Here is a tiny trained network, its code and every weight. The questions are about switching its units off for an input and a target symbol, where a switched-off unit gives its printed mean instead of its output.

import numpy as np


def w(rows, s, z=0):
    codes = np.array(rows[::2]) - 128.0
    scale = np.full(codes.shape[1], s)
    scale[-1] = z or s
    return codes * scale


def norm(h):
    return h / np.sqrt((h * h).mean(-1, keepdims=True) + 1e-5)


def f(y):
    return np.maximum(y, 0)


def softmax(a):
    e = np.exp(a - a.max(-1, keepdims=True))
    return e / e.sum(-1, keepdims=True)


def log_softmax(a):
    a = a - a.max(-1, keepdims=True)
    return a - np.log(np.exp(a).sum(-1, keepdims=True))


def net(x, mask):
    ids = ['ΓΞΣΦεη'.index(c) for c in x.split()]
    T = len(ids)
    res = E[ids] + P[:T]
    q, k, v = (norm(res) @ M[0].T for M in (Q, K, V))
    z = softmax(np.where(np.tri(T) > 0, q @ k.T / 4**0.5, -1e9)) @ v
    res = res + np.where(mask[0], z, O[0][:, -1]) @ O[0][:, :-1]
    y = f(norm(res) @ A[0][:, :-1].T + A[0][:, -1])
    res = res + np.where(mask[1:25], y, B[0][:, -1]) @ B[0][:, :-1]
    return log_softmax(norm(res)[-1] @ U[:, :-1].T + U[:, -1])


Q, K, V, O, A, B = {}, {}, {}, {}, {}, {}
E = w([
[54,78,128,38],'Γ',
[58,78,127,38],'Ξ',
[254,182,141,156],'Σ',
[156,168,120,197],'Φ',
[190,168,246,54],'ε',
[162,136,20,65],'η',
],0.015)
P = w([
[179,36,127,228],'0',
[65,123,111,207],'1',
[145,8,139,79],'2',
[60,155,101,183],'3',
[164,59,126,47],'4',
[81,182,101,154],'5',
[188,127,110,56],'6',
[72,223,98,159],'7',
],0.018)
Q[0] = w([
[219,6,234,166],'head 1',
[174,34,144,163],'head 1',
[162,86,203,110],'head 1',
[137,67,123,101],'head 1',
],0.022)
K[0] = w([
[83,4,165,215],'head 1',
[119,73,173,198],'head 1',
[118,66,122,169],'head 1',
[172,124,141,184],'head 1',
],0.025)
V[0] = w([
[144,117,126,155],'head 1',
[113,130,135,92],'head 1',
[116,146,252,125],'head 1',
[132,123,166,133],'head 1',
],0.017)
O[0] = w([
[133,151,122,100,252],'head 1',
[134,94,122,160,4],'head 1',
[138,114,254,151,24],'head 1',
[142,138,159,124,151],'head 1',
],0.014,0.0029)
A[0] = w([
[176,115,129,181,114],'neuron 1',
[134,91,128,94,88],'neuron 2',
[239,113,162,172,16],'neuron 3',
[116,84,118,58,2],'neuron 4',
[193,104,124,104,176],'neuron 5',
[179,4,146,230,123],'neuron 6',
[153,70,107,124,120],'neuron 7',
[33,143,161,104,7],'neuron 8',
[89,134,171,54,102],'neuron 9',
[123,119,162,109,77],'neuron 10',
[102,169,95,125,90],'neuron 11',
[90,119,144,197,104],'neuron 12',
[174,152,146,164,42],'neuron 13',
[72,202,246,139,93],'neuron 14',
[196,77,117,154,239],'neuron 15',
[148,216,173,211,110],'neuron 16',
[84,128,112,153,61],'neuron 17',
[115,120,127,117,75],'neuron 18',
[116,110,118,73,43],'neuron 19',
[175,112,134,30,39],'neuron 20',
[174,66,196,118,82],'neuron 21',
[72,91,125,112,121],'neuron 22',
[162,133,131,36,18],'neuron 23',
[131,182,125,163,133],'neuron 24',
],0.022,0.0059)
B[0] = w([
[148,124,69,90,175],'neuron 1',
[154,98,102,99,172],'neuron 2',
[160,111,79,242,217],'neuron 3',
[78,71,113,55,191],'neuron 4',
[94,117,176,80,237],'neuron 5',
[80,139,125,19,199],'neuron 6',
[118,150,113,93,182],'neuron 7',
[111,175,170,49,166],'neuron 8',
[86,164,129,79,211],'neuron 9',
[156,124,137,92,157],'neuron 10',
[137,69,155,151,192],'neuron 11',
[149,144,153,190,158],'neuron 12',
[123,180,104,89,174],'neuron 13',
[137,184,20,254,245],'neuron 14',
[132,150,109,47,233],'neuron 15',
[91,163,206,51,255],'neuron 16',
[146,99,153,164,150],'neuron 17',
[134,123,130,132,134],'neuron 18',
[91,96,139,79,177],'neuron 19',
[207,101,54,140,246],'neuron 20',
[127,44,180,70,216],'neuron 21',
[197,138,116,166,178],'neuron 22',
[196,171,73,181,223],'neuron 23',
[111,68,91,146,194],'neuron 24',
],0.048,0.0091)
U = w([
[111,31,33,163,172],'Γ',
[67,95,188,149,237],'Ξ',
[113,137,128,148,1],'Σ',
[100,176,91,5,120],'Φ',
[87,218,59,198,199],'ε',
[194,138,128,157,162],'η',
],0.012,0.0045)

Each question gives the input, a string of symbols that net reads in full, and the target symbol t.
The units are the heads (4 rows each of Q, K, V and O) and the neurons (one row each of A and B). Each row of codes is followed by its name. A weight is (code - 128) times the scale printed after its matrix; where a second scale follows, it is the last column's (O, A, B and U).
mask holds one flag per unit, heads first, then neurons. A switched-off unit (its flag False) gives its mean, the last column of its rows in O or B, instead of its output. The means were averaged over made-up inputs and are rounded, as every weight is.
A unit's drop is (log p(t) with every unit on - log p(t) with that unit switched off) / (log p(t) with every unit on - log p(t) with every unit switched off).
The circuit of an input: a set's keep is (log p(t) with only the set's units on - log p(t) with every unit switched off) / (log p(t) with every unit on - log p(t) with every unit switched off). Starting from the 12 units with the biggest drops (on a tie, the unit counted first), units are removed one at a time, each time the one whose removal leaves the highest keep (on an exact tie, the one counted first), for as long as the keep stays at least 0.8.
units of the circuit, in order: the units of the circuit, biggest drop first
k most important neurons: the k neurons with the biggest drops, biggest first
drop when u is switched off: that unit's drop, to one decimal
input Γ Φ Σ Σ Ξ Ξ Γ, target Γ: units of the circuit, in order : (neuron 16)
input ε Φ ε Φ, target ε: 2 most important neurons : (neuron 14; neuron 12)
input ε ε Σ Σ Σ Ξ Φ Γ, target Ξ: units of the circuit, in order : (neuron 11; neuron 20; neuron 23; neuron 15)
input η Σ ε η, target Γ: 2 most important neurons : (neuron 16; neuron 14)
input Σ η Φ Σ, target Γ: 2 most important neurons : (neuron 16; neuron 14)
input ε Φ ε ε Φ, target Γ: units of the circuit, in order : (neuron 3; head 1)
input Ξ Ξ ε Γ Γ Ξ, target η: units of the circuit, in order : (head 1; neuron 22; neuron 6; neuron 17)
input Ξ Ξ Γ Γ, target η: 3 most important neurons : (neuron 22; neuron 16; neuron 5)
input Γ Φ ε Ξ, target ε: units of the circuit, in order : (head 1; neuron 14)
input ε Σ η Φ, target Γ: 2 most important neurons : (neuron 16; neuron 14)
input Σ Φ η η η ε Σ Ξ, target ε: units of the circuit, in order : (neuron 14; head 1)
input Φ Γ ε Σ, target ε: 2 most important neurons : (neuron 14; neuron 3)
input Σ Γ η ε Σ Γ Ξ Ξ, target η: 3 most important neurons : (neuron 22; neuron 16; neuron 5)
input Σ Φ Σ Σ, target Ξ: drop when head 1 is switched off : 0.2
input ε Σ Ξ ε, target ε: drop when neuron 14 is switched off : 1.2
input Σ Φ ε Ξ ε Φ, target ε: drop when head 1 is switched off : 1.7
